Below is a small trained network, with its code and all its weights. Each question gives an input and a class and asks what happens when units are switched off, that is, made to give their printed mean instead of their output.

import numpy as np


def w(rows, s, z=0):
    codes = np.array(rows[::2]) - 128.0
    scale = np.full(codes.shape[1], s)
    scale[-1] = z or s
    return codes * scale


def norm(h):
    return h / np.sqrt((h * h).mean(-1, keepdims=True) + 1e-5)


def f(y):
    return np.maximum(y, 0)


def log_softmax(a):
    a = a - a.max(-1, keepdims=True)
    return a - np.log(np.exp(a).sum(-1, keepdims=True))


def net(x, mask):
    res = np.array(x, float).reshape(1, 5) / 4 @ E
    u = 0
    for l in range(2):
        y = f(norm(res) @ A[l][:, :-1].T + A[l][:, -1])
        res = res + np.where(mask[u : u + 13], y, B[l][:, -1]) @ B[l][:, :-1]
        u += 13
    return log_softmax(norm(res)[-1] @ U[:, :-1].T + U[:, -1])


A, B = {}, {}
E = w([
[185,183,206,168,229,138],'x0',
[26,85,213,34,147,175],'x1',
[171,57,203,199,79,158],'x2',
[93,66,156,145,179,6],'x3',
[36,184,122,255,117,155],'x4',
],0.0039)
A[0] = w([
[157,47,213,137,71,148,171],'0.n1',
[188,92,144,182,78,116,129],'0.n2',
[194,164,131,86,75,202,98],'0.n3',
[107,77,191,116,127,159,53],'0.n4',
[133,79,130,132,125,2,49],'0.n5',
[233,83,151,84,137,114,5],'0.n6',
[164,171,175,143,199,137,130],'0.n7',
[121,104,153,81,142,145,37],'0.n8',
[115,110,174,138,154,62,199],'0.n9',
[93,76,64,116,46,107,43],'0.n10',
[228,97,74,183,128,80,17],'0.n11',
[113,172,87,68,156,89,137],'0.n12',
[100,144,147,204,132,144,151],'0.n13',
],0.01,0.0017)
B[0] = w([
[136,141,71,96,223,91,255],'0.n1',
[122,141,95,97,209,104,221],'0.n2',
[109,95,101,161,112,214,204],'0.n3',
[113,218,152,111,132,132,200],'0.n4',
[117,93,94,130,113,228,252],'0.n5',
[85,84,86,141,38,49,227],'0.n6',
[203,75,170,138,149,101,234],'0.n7',
[96,155,163,113,90,117,171],'0.n8',
[141,125,121,150,100,220,238],'0.n9',
[226,113,211,157,142,92,229],'0.n10',
[109,251,174,114,84,164,236],'0.n11',
[131,156,65,109,206,72,211],'0.n12',
[91,90,86,133,79,64,224],'0.n13',
],0.014,0.0051)
A[1] = w([
[58,90,162,189,79,60,64],'1.n1',
[140,109,151,138,48,166,156],'1.n2',
[126,142,45,163,173,140,166],'1.n3',
[128,190,163,90,100,32,163],'1.n4',
[38,182,66,126,120,129,101],'1.n5',
[53,120,226,60,172,139,155],'1.n6',
[166,111,139,71,41,85,94],'1.n7',
[229,97,213,138,133,122,167],'1.n8',
[136,66,99,152,123,255,47],'1.n9',
[161,143,80,48,130,137,164],'1.n10',
[72,207,190,114,130,143,249],'1.n11',
[80,81,151,59,102,147,57],'1.n12',
[154,134,141,154,144,107,158],'1.n13',
],0.0083,0.0017)
B[1] = w([
[80,87,36,109,34,72,175],'1.n1',
[85,146,103,105,221,115,176],'1.n2',
[67,135,150,49,190,159,255],'1.n3',
[93,104,124,130,140,255,210],'1.n4',
[224,57,197,157,113,69,224],'1.n5',
[182,231,68,209,63,164,186],'1.n6',
[114,58,120,154,70,69,169],'1.n7',
[207,88,200,87,108,94,222],'1.n8',
[108,49,124,180,114,244,219],'1.n9',
[67,123,185,229,175,72,229],'1.n10',
[179,215,98,107,71,106,187],'1.n11',
[174,172,68,153,67,141,152],'1.n12',
[135,102,121,66,129,101,175],'1.n13',
],0.0089,0.0052)
U = w([
[159,250,121,158,70,139,160],'0',
[106,67,103,170,142,230,155],'1',
[113,141,102,118,222,73,163],'2',
[85,65,80,148,62,44,147],'3',
[229,64,199,126,111,95,142],'4',
[82,129,175,91,100,133,78],'5',
[75,119,219,80,93,132,2],'6',
],0.012,0.006)

Each question gives the input, the list of numbers given to net, and the class t.
The units are the neurons (one row each of A and B). Each row of codes is followed by its name. A weight is (code - 128) times the scale printed after its matrix; where a second scale follows, it is the last column's (A, B and U).
mask holds one flag per neuron, layer by layer. A switched-off neuron (its flag False) gives its mean, the last column of its row in B, instead of its output. The means were averaged over made-up inputs and are rounded, as every weight is.
A unit's drop is (log p(t) with every unit on - log p(t) with that unit switched off) / (log p(t) with every unit on - log p(t) with every unit switched off).
The circuit of an input: a set's keep is (log p(t) with only the set's units on - log p(t) with every unit switched off) / (log p(t) with every unit on - log p(t) with every unit switched off). Starting from the 12 units with the biggest drops (on a tie, the unit counted first), units are removed one at a time, each time the one whose removal leaves the highest keep (on an exact tie, the one counted first), for as long as the keep stays at least 0.8.
units of the circuit, in order: the units of the circuit, biggest drop first
unit that matters most: the unit with the biggest drop
top k neurons: the k neurons with the biggest drops, biggest first
k most important neurons of layer l: the k neurons of layer l with the biggest drops, biggest first
input [-8,2,-8,-2,1], class 2: top 4 neurons => (0.n12, 0.n7, 1.n5, 0.n9)
input [8,7,-3,-2,0], class 4: unit that matters most => 0.n7
input [7,6,7,2,7], class 2: 2 most important neurons of layer 0 => (0.n1, 0.n11)
input [0,4,5,1,-1], class 2: top 2 neurons => (0.n1, 0.n11)
input [-5,1,-6,-5,-3], class 2: top 3 neurons => (0.n12, 0.n5, 0.n9)
input [-1,7,-5,-6,6], class 0: top 3 neurons => (0.n5, 0.n6, 0.n9)
input [-1,4,0,-3,6], class 3: top 2 neurons => (0.n13, 0.n11)
input [7,-1,-3,8,-7], class 1: top 3 neurons => (0.n5, 0.n9, 0.n10)
input [-4,-3,-5,-6,5], class 1: top 3 neurons => (0.n11, 0.n3, 0.n6)
input [-8,-7,-1,7,4], class 4: 2 most important neurons of layer 0 => (0.n10, 0.n3)
input [-8,-5,-1,8,7], class 1: top 2 neurons => (0.n5, 0.n6)
input [-7,-3,-8,4,7], class 2: units of the circuit, in order => (0.n6, 1.n3)
input [7,-6,-2,2,4], class 4: top 4 neurons => (0.n7, 1.n8, 0.n4, 0.n6)
input [-5,-4,-1,-5,8], class 3: unit that matters most => 0.n5
input [-6,5,5,6,-3], class 1: top 4 neurons => (0.n5, 0.n11, 0.n9, 0.n7)
input [0,-8,7,6,8], class 0: top 2 neurons => (0.n11, 0.n6)
input [-8,6,-1,-3,8], class 3: top 3 neurons => (0.n11, 1.n1, 0.n7)
input [6,3,7,-4,8], class 3: 2 most important neurons of layer 0 => (0.n13, 0.n12)
input [3,3,-5,-5,7], class 3: units of the circuit, in order => (0.n13, 0.n5, 0.n11)
input [-4,-1,5,-2,-6], class 3: unit that matters most => 0.n6
input [6,-4,-4,2,4], class 4: 3 most important neurons of layer 0 => (0.n7, 0.n6, 0.n1)
input [6,-2,-5,1,2], class 4: 2 most important neurons of layer 0 => (0.n7, 0.n1)
input [-5,5,-1,-3,3], class 0: 4 most important neurons of layer 0 => (0.n7, 0.n6, 0.n4, 0.n13)
input [6,8,7,-8,6], class 0: 2 most important neurons of layer 1 => (1.n11, 1.n6)
